Below are the code and all the weights of a small trained network. Each question names an input and a target symbol and asks about switching units off, where a switched-off unit gives its printed mean instead of its output.

import numpy as np


def w(rows, s, z=0):
    codes = np.array(rows[::2]) - 128.0
    scale = np.full(codes.shape[1], s)
    scale[-1] = z or s
    return codes * scale


def norm(h):
    return h / np.sqrt((h * h).mean(-1, keepdims=True) + 1e-5)


def softmax(a):
    e = np.exp(a - a.max(-1, keepdims=True))
    return e / e.sum(-1, keepdims=True)


def log_softmax(a):
    a = a - a.max(-1, keepdims=True)
    return a - np.log(np.exp(a).sum(-1, keepdims=True))


def net(x, mask):
    ids = ['βγελμτ'.index(c) for c in x.split()]
    T = len(ids)
    res = E[ids] + P[:T]
    u = 0
    for l in range(3):
        r = norm(res)
        for j in range(2):
            rows = slice(4 * j, 4 * j + 4)
            q, k, v = (r @ M[l][rows].T for M in (Q, K, V))
            z = softmax(np.where(np.tri(T) > 0, q @ k.T / 4**0.5, -1e9)) @ v
            o = O[l][rows]
            res = res + np.where(mask[u + j], z, o[:, -1]) @ o[:, :-1]
        u += 2
    return log_softmax(norm(res)[-1] @ U[:, :-1].T + U[:, -1])


Q, K, V, O = {}, {}, {}, {}
E = w([
[103,171,133],'β',
[80,112,139],'γ',
[77,99,140],'ε',
[168,91,163],'λ',
[150,118,9],'μ',
[176,127,162],'τ',
],0.015)
P = w([
[61,124,71],'0',
[108,111,67],'1',
[104,84,84],'2',
[149,124,95],'3',
[95,22,117],'4',
[139,187,111],'5',
[41,29,110],'6',
[132,238,114],'7',
[2,8,83],'8',
],0.0044)
Q[0] = w([
[110,102,94],'0.h1',
[73,152,87],'0.h1',
[158,246,148],'0.h1',
[154,120,138],'0.h1',
[129,135,138],'0.h2',
[138,156,113],'0.h2',
[93,150,138],'0.h2',
[141,141,105],'0.h2',
],0.012)
K[0] = w([
[157,139,105],'0.h1',
[182,73,118],'0.h1',
[99,56,136],'0.h1',
[110,75,133],'0.h1',
[127,149,59],'0.h2',
[48,34,2],'0.h2',
[147,136,213],'0.h2',
[145,75,109],'0.h2',
],0.009)
V[0] = w([
[131,122,74],'0.h1',
[67,213,23],'0.h1',
[248,104,136],'0.h1',
[135,53,87],'0.h1',
[152,148,212],'0.h2',
[219,181,163],'0.h2',
[80,119,155],'0.h2',
[67,120,87],'0.h2',
],0.015)
O[0] = w([
[123,91,76,214],'0.h1',
[93,133,98,185],'0.h1',
[199,136,120,201],'0.h1',
[178,11,124,249],'0.h1',
[181,174,169,1],'0.h2',
[163,176,81,73],'0.h2',
[142,137,197,75],'0.h2',
[104,86,97,166],'0.h2',
],0.012,0.0048)
Q[1] = w([
[15,94,75],'1.h1',
[2,105,158],'1.h1',
[88,46,66],'1.h1',
[178,175,194],'1.h1',
[219,27,163],'1.h2',
[139,124,126],'1.h2',
[132,190,206],'1.h2',
[249,55,151],'1.h2',
],0.0071)
K[1] = w([
[32,99,125],'1.h1',
[172,188,134],'1.h1',
[107,148,68],'1.h1',
[30,97,80],'1.h1',
[80,53,105],'1.h2',
[53,231,155],'1.h2',
[62,113,62],'1.h2',
[255,44,93],'1.h2',
],0.0073)
V[1] = w([
[114,83,126],'1.h1',
[69,109,159],'1.h1',
[60,25,249],'1.h1',
[61,46,175],'1.h1',
[34,137,213],'1.h2',
[34,123,128],'1.h2',
[136,2,77],'1.h2',
[126,115,177],'1.h2',
],0.007)
O[1] = w([
[178,178,128,164],'1.h1',
[138,214,97,123],'1.h1',
[254,132,106,136],'1.h1',
[109,163,92,163],'1.h1',
[164,136,121,67],'1.h2',
[123,49,134,124],'1.h2',
[157,109,162,255],'1.h2',
[161,130,93,112],'1.h2',
],0.0074,0.006)
Q[2] = w([
[135,147,109],'2.h1',
[91,191,104],'2.h1',
[123,5,75],'2.h1',
[94,220,66],'2.h1',
[106,68,131],'2.h2',
[63,95,168],'2.h2',
[152,72,154],'2.h2',
[119,78,40],'2.h2',
],0.011)
K[2] = w([
[118,158,119],'2.h1',
[37,255,202],'2.h1',
[209,29,22],'2.h1',
[75,151,156],'2.h1',
[214,86,177],'2.h2',
[95,124,146],'2.h2',
[128,147,55],'2.h2',
[172,120,26],'2.h2',
],0.0091)
V[2] = w([
[45,79,154],'2.h1',
[99,143,72],'2.h1',
[72,113,59],'2.h1',
[94,162,201],'2.h1',
[157,191,65],'2.h2',
[3,22,165],'2.h2',
[131,160,146],'2.h2',
[82,187,136],'2.h2',
],0.0077)
O[2] = w([
[252,175,111,145],'2.h1',
[206,82,46,156],'2.h1',
[168,130,140,201],'2.h1',
[163,86,216,2],'2.h1',
[151,113,129,114],'2.h2',
[167,192,254,192],'2.h2',
[137,60,74,76],'2.h2',
[218,76,104,42],'2.h2',
],0.0066,0.0049)
U = w([
[49,216,142,133],'β',
[85,99,221,59],'γ',
[111,86,214,3],'ε',
[226,112,196,64],'λ',
[129,42,3,184],'μ',
[239,227,128,163],'τ',
],0.0078,0.004)

Each question gives the input, a string of symbols that net reads in full, and the target symbol t.
The units are the heads (4 rows each of Q, K, V and O). Each row of codes is followed by its name. A weight is (code - 128) times the scale printed after its matrix; where a second scale follows, it is the last column's (O and U).
mask holds one flag per head, layer by layer. A switched-off head (its flag False) gives its mean, the last column of its rows in O, instead of its output. The means were averaged over made-up inputs and are rounded, as every weight is.
A unit's drop is (log p(t) with every unit on - log p(t) with that unit switched off) / (log p(t) with every unit on - log p(t) with every unit switched off).
The circuit of an input: a set's keep is (log p(t) with only the set's units on - log p(t) with every unit switched off) / (log p(t) with every unit on - log p(t) with every unit switched off). Starting from all 6 units, units are removed one at a time, each time the one whose removal leaves the highest keep (on an exact tie, the one counted first), for as long as the keep stays at least 0.8.
circuit, biggest first: the units of the circuit, biggest drop first
most important unit: the unit with the biggest drop
heads that matter: for each layer, one digit per head in row order, 1 if its drop is at least 0.15 and else 0, layers parted by /
drop of u: that unit's drop, to one decimal
input λ λ τ β, target τ: circuit, biggest first -> (0.h2)
input μ β γ λ, target γ: circuit, biggest first -> (2.h2 0.h1 0.h2)
input μ β μ τ λ, target τ: circuit, biggest first -> (0.h2 2.h1 2.h2 0.h1)
input μ ε λ λ λ, target λ: heads that matter -> 01 / 00 / 00
input μ ε β μ μ γ τ, target γ: heads that matter -> 11 / 00 / 01
input γ λ μ μ μ τ μ τ ε, target τ: heads that matter -> 11 / 00 / 00
input β μ μ γ ε τ β, target τ: circuit, biggest first -> (2.h1 2.h2 1.h1 0.h2)
input λ γ μ λ λ ε τ γ, target λ: heads that matter -> 10 / 00 / 00
input τ λ λ β γ μ γ λ, target γ: heads that matter -> 11 / 10 / 00
input ε μ β γ μ τ λ, target τ: heads that matter -> 11 / 10 / 11
input τ μ γ ε λ γ τ, target γ: heads that matter -> 10 / 00 / 00
input μ μ μ τ μ β τ τ ε, target τ: circuit, biggest first -> (0.h2 2.h2)
input λ τ ε, target λ: heads that matter -> 11 / 10 / 10
input ε β β, target β: circuit, biggest first -> (0.h1)
input μ μ τ μ λ β λ, target β: circuit, biggest first -> (0.h1 0.h2)
input μ μ γ τ μ λ τ, target λ: circuit, biggest first -> (2.h2 0.h2)
input μ μ τ ε μ β γ γ, target γ: circuit, biggest first -> (2.h2 0.h2)
input β τ μ ε μ τ λ τ τ, target τ: heads that matter -> 00 / 00 / 00
input μ μ ε τ ε μ γ β, target γ: circuit, biggest first -> (0.h2 2.h2)
input τ λ ε, target λ: most important unit -> 0.h1
input τ ε γ μ μ τ λ β λ, target β: heads that matter -> 10 / 00 / 10
input λ μ μ μ β β τ, target β: heads that matter -> 10 / 00 / 00
input γ μ μ τ τ γ, target τ: heads that matter -> 01 / 00 / 00
input β τ β β γ, target β: drop of 2.h1 -> 0.0
input γ β γ, target β: drop of 0.h1 -> 1.2
input μ λ γ γ γ β, target γ: drop of 0.h2 -> 0.3
input τ ε ε, target γ: most important unit -> 1.h1
input τ λ β, target λ: drop of 1.h2 -> -0.1
